Below are the code and all the weights of a small trained network. Each question names an input and a target symbol and asks about switching units off, where a switched-off unit gives its printed mean instead of its output.

import numpy as np


def w(rows, s, z=0):
    codes = np.array(rows[::2]) - 128.0
    scale = np.full(codes.shape[1], s)
    scale[-1] = z or s
    return codes * scale


def norm(h):
    return h / np.sqrt((h * h).mean(-1, keepdims=True) + 1e-5)


def f(y):
    return y / 2 * (1 + np.tanh(0.7978845608 * (y + 0.044715 * y**3)))


def softmax(a):
    e = np.exp(a - a.max(-1, keepdims=True))
    return e / e.sum(-1, keepdims=True)


def log_softmax(a):
    a = a - a.max(-1, keepdims=True)
    return a - np.log(np.exp(a).sum(-1, keepdims=True))


def net(x, mask):
    ids = ['ΛΣδμτφψ'.index(c) for c in x.split()]
    T = len(ids)
    res = E[ids] + P[:T]
    u = 0
    for l in range(2):
        r = norm(res)
        for j in range(3):
            rows = slice(3 * j, 3 * j + 3)
            q, k, v = (r @ M[l][rows].T for M in (Q, K, V))
            z = softmax(np.where(np.tri(T) > 0, q @ k.T / 3**0.5, -1e9)) @ v
            o = O[l][rows]
            res = res + np.where(mask[u + j], z, o[:, -1]) @ o[:, :-1]
        u += 3
        y = f(norm(res) @ A[l][:, :-1].T + A[l][:, -1])
        res = res + np.where(mask[u : u + 4], y, B[l][:, -1]) @ B[l][:, :-1]
        u += 4
    return log_softmax(norm(res)[-1] @ U[:, :-1].T + U[:, -1])


Q, K, V, O, A, B = {}, {}, {}, {}, {}, {}
E = w([
[110,163,96,167],'Λ',
[175,64,249,119],'Σ',
[85,48,133,101],'δ',
[137,171,88,120],'μ',
[174,136,116,111],'τ',
[41,165,125,112],'φ',
[161,84,82,100],'ψ',
],0.018)
P = w([
[127,97,137,253],'0',
[136,142,141,234],'1',
[137,146,138,208],'2',
[131,148,145,182],'3',
[128,141,143,156],'4',
[132,135,138,127],'5',
[136,124,127,93],'6',
[131,110,125,55],'7',
[125,93,113,41],'8',
[126,67,93,34],'9',
],0.006)
Q[0] = w([
[52,95,88,129],'L0H0',
[51,106,78,220],'L0H0',
[94,101,196,139],'L0H0',
[37,170,11,138],'L0H1',
[175,204,94,96],'L0H1',
[11,70,27,136],'L0H1',
[144,150,187,146],'L0H2',
[2,167,124,171],'L0H2',
[172,80,227,69],'L0H2',
],0.0091)
K[0] = w([
[108,161,25,136],'L0H0',
[93,224,135,169],'L0H0',
[44,188,206,240],'L0H0',
[81,177,63,67],'L0H1',
[198,82,93,2],'L0H1',
[9,79,82,93],'L0H1',
[168,204,116,173],'L0H2',
[130,122,83,33],'L0H2',
[128,86,99,255],'L0H2',
],0.0091)
V[0] = w([
[109,147,195,174],'L0H0',
[189,143,162,77],'L0H0',
[121,107,193,64],'L0H0',
[208,86,254,148],'L0H1',
[30,109,78,191],'L0H1',
[111,152,218,239],'L0H1',
[213,177,117,165],'L0H2',
[166,70,137,69],'L0H2',
[150,186,52,95],'L0H2',
],0.0085)
O[0] = w([
[98,249,101,57,137],'L0H0',
[55,97,200,232,71],'L0H0',
[104,53,34,214,2],'L0H0',
[135,129,99,174,19],'L0H1',
[200,236,190,21,203],'L0H1',
[172,29,90,82,164],'L0H1',
[204,63,82,103,194],'L0H2',
[254,200,151,164,27],'L0H2',
[146,171,15,195,177],'L0H2',
],0.0048,0.0049)
A[0] = w([
[104,219,104,121,95],'L0N0',
[141,197,91,129,96],'L0N1',
[5,191,138,253,95],'L0N2',
[76,118,73,171,6],'L0N3',
],0.0067,0.0021)
B[0] = w([
[58,144,56,180,251],'L0N0',
[141,176,237,163,217],'L0N1',
[165,206,129,67,126],'L0N2',
[254,160,166,45,102],'L0N3',
],0.0074,0.0034)
Q[1] = w([
[132,131,41,168],'L1H0',
[196,89,133,175],'L1H0',
[210,121,89,144],'L1H0',
[250,49,129,182],'L1H1',
[114,97,142,57],'L1H1',
[62,141,122,107],'L1H1',
[162,107,46,164],'L1H2',
[86,136,87,89],'L1H2',
[159,78,174,79],'L1H2',
],0.013)
K[1] = w([
[101,97,63,226],'L1H0',
[161,85,122,128],'L1H0',
[190,57,86,128],'L1H0',
[193,70,87,126],'L1H1',
[119,68,153,59],'L1H1',
[101,115,246,51],'L1H1',
[186,90,96,156],'L1H2',
[105,193,73,87],'L1H2',
[108,139,189,118],'L1H2',
],0.013)
V[1] = w([
[184,187,108,99],'L1H0',
[99,40,124,56],'L1H0',
[125,129,176,147],'L1H0',
[178,112,126,152],'L1H1',
[143,222,172,134],'L1H1',
[85,153,71,14],'L1H1',
[14,114,2,252],'L1H2',
[44,205,168,125],'L1H2',
[114,47,48,64],'L1H2',
],0.0074)
O[1] = w([
[72,14,167,193,217],'L1H0',
[139,185,64,142,68],'L1H0',
[36,165,187,201,97],'L1H0',
[255,67,26,189,89],'L1H1',
[176,141,75,189,207],'L1H1',
[80,180,165,192,253],'L1H1',
[156,134,136,123,106],'L1H2',
[201,49,111,173,203],'L1H2',
[191,125,160,134,111],'L1H2',
],0.006,0.0042)
A[1] = w([
[115,223,157,105,126],'L1N0',
[183,114,251,101,73],'L1N1',
[160,79,43,47,149],'L1N2',
[12,17,131,1,3],'L1N3',
],0.0082,0.0038)
B[1] = w([
[188,34,94,90,254],'L1N0',
[132,75,151,255,134],'L1N1',
[173,253,87,103,187],'L1N2',
[172,195,155,190,201],'L1N3',
],0.0092,0.0042)
U = w([
[89,28,77,79,129],'Λ',
[140,22,159,173,232],'Σ',
[132,157,247,156,2],'δ',
[57,110,79,234,122],'μ',
[170,141,82,107,134],'τ',
[36,143,135,100,199],'φ',
[133,162,134,157,114],'ψ',
],0.013,0.0027)

Each question gives the input, a string of symbols that net reads in full, and the target symbol t.
The units are the heads (3 rows each of Q, K, V and O) and the neurons (one row each of A and B). Each row of codes is followed by its name. A weight is (code - 128) times the scale printed after its matrix; where a second scale follows, it is the last column's (O, A, B and U).
mask holds one flag per unit, layer by layer, with each layer's heads first. A switched-off unit (its flag False) gives its mean, the last column of its rows in O or B, instead of its output. The means were averaged over made-up inputs and are rounded, as every weight is.
A unit's drop is (log p(t) with every unit on - log p(t) with that unit switched off) / (log p(t) with every unit on - log p(t) with every unit switched off).
The circuit of an input: a set's keep is (log p(t) with only the set's units on - log p(t) with every unit switched off) / (log p(t) with every unit on - log p(t) with every unit switched off). Starting from the 12 units with the biggest drops (on a tie, the unit counted first), units are removed one at a time, each time the one whose removal leaves the highest keep (on an exact tie, the one counted first), for as long as the keep stays at least 0.8.
units of the circuit, in order: the units of the circuit, biggest drop first
most important unit: the unit with the biggest drop
k most important neurons: the k neurons with the biggest drops, biggest first
k most important neurons of layer l: the k neurons of layer l with the biggest drops, biggest first
which heads matter: for each layer, one digit per head in row order, 1 if its drop is at least 0.15 and else 0, layers parted by /
drop when u is switched off: that unit's drop, to one decimal
input τ μ τ Σ Λ, target τ: which heads matter	011 / 011
input Λ Λ μ Σ ψ δ Λ ψ Σ μ, target ψ: 4 most important neurons	(L0N2; L0N1; L1N1; L0N3)
input τ τ Λ Λ Λ Λ Λ Λ ψ, target τ: most important unit	L1N2
input τ μ φ Λ, target φ: 2 most important neurons	(L1N3; L1N1)
input τ φ Σ φ μ, target φ: units of the circuit, in order	(L1H1; L1N3)
input μ φ μ, target φ: units of the circuit, in order	(L1H1; L0H2; L1N3)
input δ Σ μ, target μ: 3 most important neurons	(L0N0; L1N2; L1N3)
input Σ ψ ψ Σ δ, target ψ: units of the circuit, in order	(L1H0; L1N3)
input τ Λ Λ, target τ: which heads matter	011 / 010
input Σ τ μ Λ Λ τ φ Λ Λ, target φ: which heads matter	011 / 110
input Λ Λ Λ, target Λ: 2 most important neurons of layer 1	(L1N0; L1N2)
input μ Σ Σ Λ Λ, target Σ: which heads matter	111 / 100
input τ δ μ Λ ψ Λ Λ Λ Λ, target Λ: which heads matter	010 / 101
input τ μ Λ μ, target μ: which heads matter	100 / 110
input μ Σ Σ Λ Λ Σ δ Λ, target δ: units of the circuit, in order	(L0H2)
input Λ δ Λ, target δ: 2 most important neurons	(L1N2; L1N0)
input ψ τ Σ τ Λ Σ Σ Λ Σ Λ, target Σ: drop when L0H1 is switched off	0.3
input Λ Λ Λ μ δ δ τ ψ Σ μ, target ψ: drop when L0H1 is switched off	0.8
input Λ μ Λ Λ δ, target δ: drop when L1N3 is switched off	0.4
input δ Λ Λ Σ δ, target δ: drop when L1N1 is switched off	0.0
